Here is a tiny trained network, its code and every weight. The questions are about switching its units off for an input and a target symbol, where a switched-off unit gives its printed mean instead of its output.

import numpy as np


def w(rows, s, z=0):
    codes = np.array(rows[::2]) - 128.0
    scale = np.full(codes.shape[1], s)
    scale[-1] = z or s
    return codes * scale


def norm(h):
    return h / np.sqrt((h * h).mean(-1, keepdims=True) + 1e-5)


def f(y):
    return y / 2 * (1 + np.tanh(0.7978845608 * (y + 0.044715 * y**3)))


def softmax(a):
    e = np.exp(a - a.max(-1, keepdims=True))
    return e / e.sum(-1, keepdims=True)


def log_softmax(a):
    a = a - a.max(-1, keepdims=True)
    return a - np.log(np.exp(a).sum(-1, keepdims=True))


def net(x, mask):
    ids = ['βδζπτφψ'.index(c) for c in x.split()]
    T = len(ids)
    res = E[ids] + P[:T]
    u = 0
    for l in range(3):
        r = norm(res)
        for j in range(3):
            rows = slice(3 * j, 3 * j + 3)
            q, k, v = (r @ M[l][rows].T for M in (Q, K, V))
            z = softmax(np.where(np.tri(T) > 0, q @ k.T / 3**0.5, -1e9)) @ v
            o = O[l][rows]
            res = res + np.where(mask[u + j], z, o[:, -1]) @ o[:, :-1]
        u += 3
        y = f(norm(res) @ A[l][:, :-1].T + A[l][:, -1])
        res = res + np.where(mask[u : u + 4], y, B[l][:, -1]) @ B[l][:, :-1]
        u += 4
    return log_softmax(norm(res)[-1] @ U[:, :-1].T + U[:, -1])


Q, K, V, O, A, B = {}, {}, {}, {}, {}, {}
E = w([
[1,99,133,173],'β',
[66,162,202,56],'δ',
[179,130,213,159],'ζ',
[173,152,120,223],'π',
[91,74,207,222],'τ',
[214,111,91,84],'φ',
[91,77,216,219],'ψ',
],0.0051)
P = w([
[135,82,253,119],'0',
[125,135,212,144],'1',
[127,143,185,145],'2',
[122,147,164,139],'3',
[124,152,149,134],'4',
[122,153,135,135],'5',
[120,159,124,131],'6',
[121,163,115,125],'7',
[118,157,107,125],'8',
],0.0042)
Q[0] = w([
[52,109,211,133],'L0H0',
[154,146,81,98],'L0H0',
[161,168,77,81],'L0H0',
[124,72,19,203],'L0H1',
[247,194,119,85],'L0H1',
[1,187,184,116],'L0H1',
[91,162,126,190],'L0H2',
[107,134,210,209],'L0H2',
[156,137,133,221],'L0H2',
],0.0071)
K[0] = w([
[99,116,36,81],'L0H0',
[107,144,185,170],'L0H0',
[104,147,178,152],'L0H0',
[138,152,125,254],'L0H1',
[207,111,64,53],'L0H1',
[92,168,200,51],'L0H1',
[147,38,151,154],'L0H2',
[156,63,199,177],'L0H2',
[166,91,123,192],'L0H2',
],0.0079)
V[0] = w([
[87,168,164,84],'L0H0',
[63,50,204,140],'L0H0',
[160,95,139,96],'L0H0',
[110,59,149,217],'L0H1',
[171,179,4,146],'L0H1',
[128,128,128,128],'L0H1',
[88,152,125,182],'L0H2',
[56,207,168,52],'L0H2',
[158,161,171,213],'L0H2',
],0.0041)
O[0] = w([
[104,102,77,76,161],'L0H0',
[130,2,97,40,225],'L0H0',
[104,109,115,159,191],'L0H0',
[109,207,88,96,67],'L0H1',
[144,190,245,114,7],'L0H1',
[128,128,128,128,128],'L0H1',
[125,182,189,123,61],'L0H2',
[188,161,123,227,143],'L0H2',
[165,112,226,76,190],'L0H2',
],0.004,0.002)
A[0] = w([
[72,139,92,126,6],'L0N0',
[30,156,179,50,121],'L0N1',
[143,226,138,123,29],'L0N2',
[182,97,68,253,79],'L0N3',
],0.0048,0.0012)
B[0] = w([
[243,104,49,118,84],'L0N0',
[202,58,145,223,253],'L0N1',
[137,138,88,168,49],'L0N2',
[96,93,253,72,142],'L0N3',
],0.0049,0.0012)
Q[1] = w([
[140,63,73,150],'L1H0',
[160,105,26,134],'L1H0',
[113,118,165,112],'L1H0',
[149,70,124,102],'L1H1',
[17,68,92,165],'L1H1',
[190,97,204,147],'L1H1',
[92,40,202,195],'L1H2',
[130,146,142,106],'L1H2',
[56,180,150,254],'L1H2',
],0.0094)
K[1] = w([
[144,127,52,152],'L1H0',
[127,88,59,139],'L1H0',
[119,149,149,116],'L1H0',
[166,164,142,118],'L1H1',
[120,65,141,104],'L1H1',
[156,142,96,143],'L1H1',
[192,103,160,60],'L1H2',
[116,125,141,139],'L1H2',
[128,67,123,9],'L1H2',
],0.013)
V[1] = w([
[23,102,155,140],'L1H0',
[150,78,113,149],'L1H0',
[183,95,118,159],'L1H0',
[107,129,161,254],'L1H1',
[162,182,96,120],'L1H1',
[179,155,90,72],'L1H1',
[74,161,132,92],'L1H2',
[47,165,111,87],'L1H2',
[174,110,145,79],'L1H2',
],0.0048)
O[1] = w([
[79,153,122,254,166],'L1H0',
[145,206,102,128,216],'L1H0',
[155,188,130,107,195],'L1H0',
[189,95,15,191,30],'L1H1',
[93,89,104,52,15],'L1H1',
[85,126,165,57,123],'L1H1',
[157,69,113,107,53],'L1H2',
[184,33,123,104,11],'L1H2',
[33,134,131,81,250],'L1H2',
],0.0038,0.0024)
A[1] = w([
[152,119,31,186,2],'L1N0',
[81,117,58,254,216],'L1N1',
[54,104,246,192,88],'L1N2',
[149,184,147,142,131],'L1N3',
],0.0047,0.0028)
B[1] = w([
[118,199,227,57,90],'L1N0',
[59,109,71,84,235],'L1N1',
[254,24,107,131,252],'L1N2',
[157,91,122,171,153],'L1N3',
],0.0044,0.003)
Q[2] = w([
[185,83,90,133],'L2H0',
[128,105,254,244],'L2H0',
[181,207,140,24],'L2H0',
[121,231,158,127],'L2H1',
[239,109,224,100],'L2H1',
[252,160,125,149],'L2H1',
[37,92,165,137],'L2H2',
[204,162,227,141],'L2H2',
[195,144,148,122],'L2H2',
],0.0088)
K[2] = w([
[209,41,113,120],'L2H0',
[32,52,254,132],'L2H0',
[194,181,126,77],'L2H0',
[31,240,126,126],'L2H1',
[103,117,216,187],'L2H1',
[143,167,236,174],'L2H1',
[53,85,77,118],'L2H2',
[121,143,254,149],'L2H2',
[165,154,212,134],'L2H2',
],0.0085)
V[2] = w([
[144,201,43,214],'L2H0',
[54,194,189,92],'L2H0',
[68,133,254,187],'L2H0',
[48,123,88,205],'L2H1',
[126,128,133,121],'L2H1',
[251,106,127,21],'L2H1',
[183,127,187,157],'L2H2',
[128,128,128,128],'L2H2',
[114,175,208,226],'L2H2',
],0.0036)
O[2] = w([
[141,21,224,43,4],'L2H0',
[236,55,70,192,101],'L2H0',
[215,98,33,3,160],'L2H0',
[200,173,103,74,79],'L2H1',
[118,125,128,130,131],'L2H1',
[56,89,184,240,189],'L2H1',
[35,147,67,133,165],'L2H2',
[128,128,128,128,128],'L2H2',
[69,22,5,86,108],'L2H2',
],0.0028,0.0027)
A[2] = w([
[92,109,255,13,4],'L2N0',
[225,45,195,127,69],'L2N1',
[116,90,159,154,82],'L2N2',
[132,50,74,151,39],'L2N3',
],0.0077,0.0034)
B[2] = w([
[18,201,185,39,250],'L2N0',
[139,14,165,141,244],'L2N1',
[254,212,110,79,175],'L2N2',
[130,218,184,157,212],'L2N3',
],0.006,0.0019)
U = w([
[168,32,202,163,254],'β',
[163,246,163,230,65],'δ',
[13,72,55,180,97],'ζ',
[159,146,37,94,100],'π',
[179,124,102,63,50],'τ',
[61,160,220,63,239],'φ',
[179,134,105,76,49],'ψ',
],0.012,0.0032)

Each question gives the input, a string of symbols that net reads in full, and the target symbol t.
The units are the heads (3 rows each of Q, K, V and O) and the neurons (one row each of A and B). Each row of codes is followed by its name. A weight is (code - 128) times the scale printed after its matrix; where a second scale follows, it is the last column's (O, A, B and U).
mask holds one flag per unit, layer by layer, with each layer's heads first. A switched-off unit (its flag False) gives its mean, the last column of its rows in O or B, instead of its output. The means were averaged over made-up inputs and are rounded, as every weight is.
A unit's drop is (log p(t) with every unit on - log p(t) with that unit switched off) / (log p(t) with every unit on - log p(t) with every unit switched off).
most important unit: the unit with the biggest drop
k most important neurons: the k neurons with the biggest drops, biggest first
top k neurons in layer l: the k neurons of layer l with the biggest drops, biggest first
which heads matter: for each layer, one digit per head in row order, 1 if its drop is at least 0.15 and else 0, layers parted by /
input φ φ φ τ φ φ φ φ τ, target δ: 2 most important neurons	L2N1, L2N2
input τ δ β δ τ τ, target δ: which heads matter	011 / 110 / 011
input φ φ φ π, target β: most important unit	L0N3
input φ π ψ τ φ δ τ φ δ, target δ: 2 most important neurons	L0N1, L2N3
input φ φ δ φ π δ π ζ δ, target ζ: 3 most important neurons	L1N2, L0N3, L0N0
input δ φ δ δ δ ζ δ, target π: top 2 neurons in layer 0	L0N1, L0N0
input ζ φ δ φ φ φ ψ π, target β: which heads matter	000 / 100 / 100
input φ ψ δ δ, target δ: top 2 neurons in layer 2	L2N3, L2N0
input φ π φ, target π: 2 most important neurons	L2N1, L2N3
input φ π δ φ δ π δ φ, target δ: which heads matter	001 / 110 / 000
input φ π φ φ π φ φ φ π, target ζ: 4 most important neurons	L1N2, L2N2, L2N3, L0N1
input β φ φ φ φ ζ φ, target ζ: 4 most important neurons	L2N2, L1N2, L2N3, L2N0
input β ζ δ φ ψ φ φ ψ, target δ: which heads matter	110 / 001 / 000
input ζ δ φ φ δ φ φ β φ, target β: which heads matter	100 / 001 / 100
input δ φ τ φ β π φ, target β: most important unit	L1N1
input φ φ φ φ ζ π τ β φ, target ζ: which heads matter	001 / 010 / 101
input δ ψ φ δ φ, target δ: 2 most important neurons	L0N1, L2N1
input δ δ φ τ β τ ζ, target β: which heads matter	100 / 000 / 000
input φ β φ β β δ, target β: 2 most important neurons	L1N2, L2N1
input φ β ζ φ π β δ β ζ, target β: most important unit	L1H0
input τ φ δ τ φ φ ζ δ δ, target ζ: which heads matter	111 / 010 / 000
input ζ π φ β δ δ π β π, target ζ: which heads matter	011 / 100 / 100
input ζ δ φ β ψ δ φ φ ψ, target δ: which heads matter	111 / 001 / 000
input φ ζ φ φ ψ φ φ φ, target φ: which heads matter	000 / 000 / 000
input τ φ δ, target β: 3 most important neurons	L0N1, L1N2, L2N1
input φ φ π φ, target π: 4 most important neurons	L0N3, L1N1, L1N2, L2N1
input δ φ β δ δ δ, target π: top 3 neurons in layer 2	L2N0, L2N1, L2N3
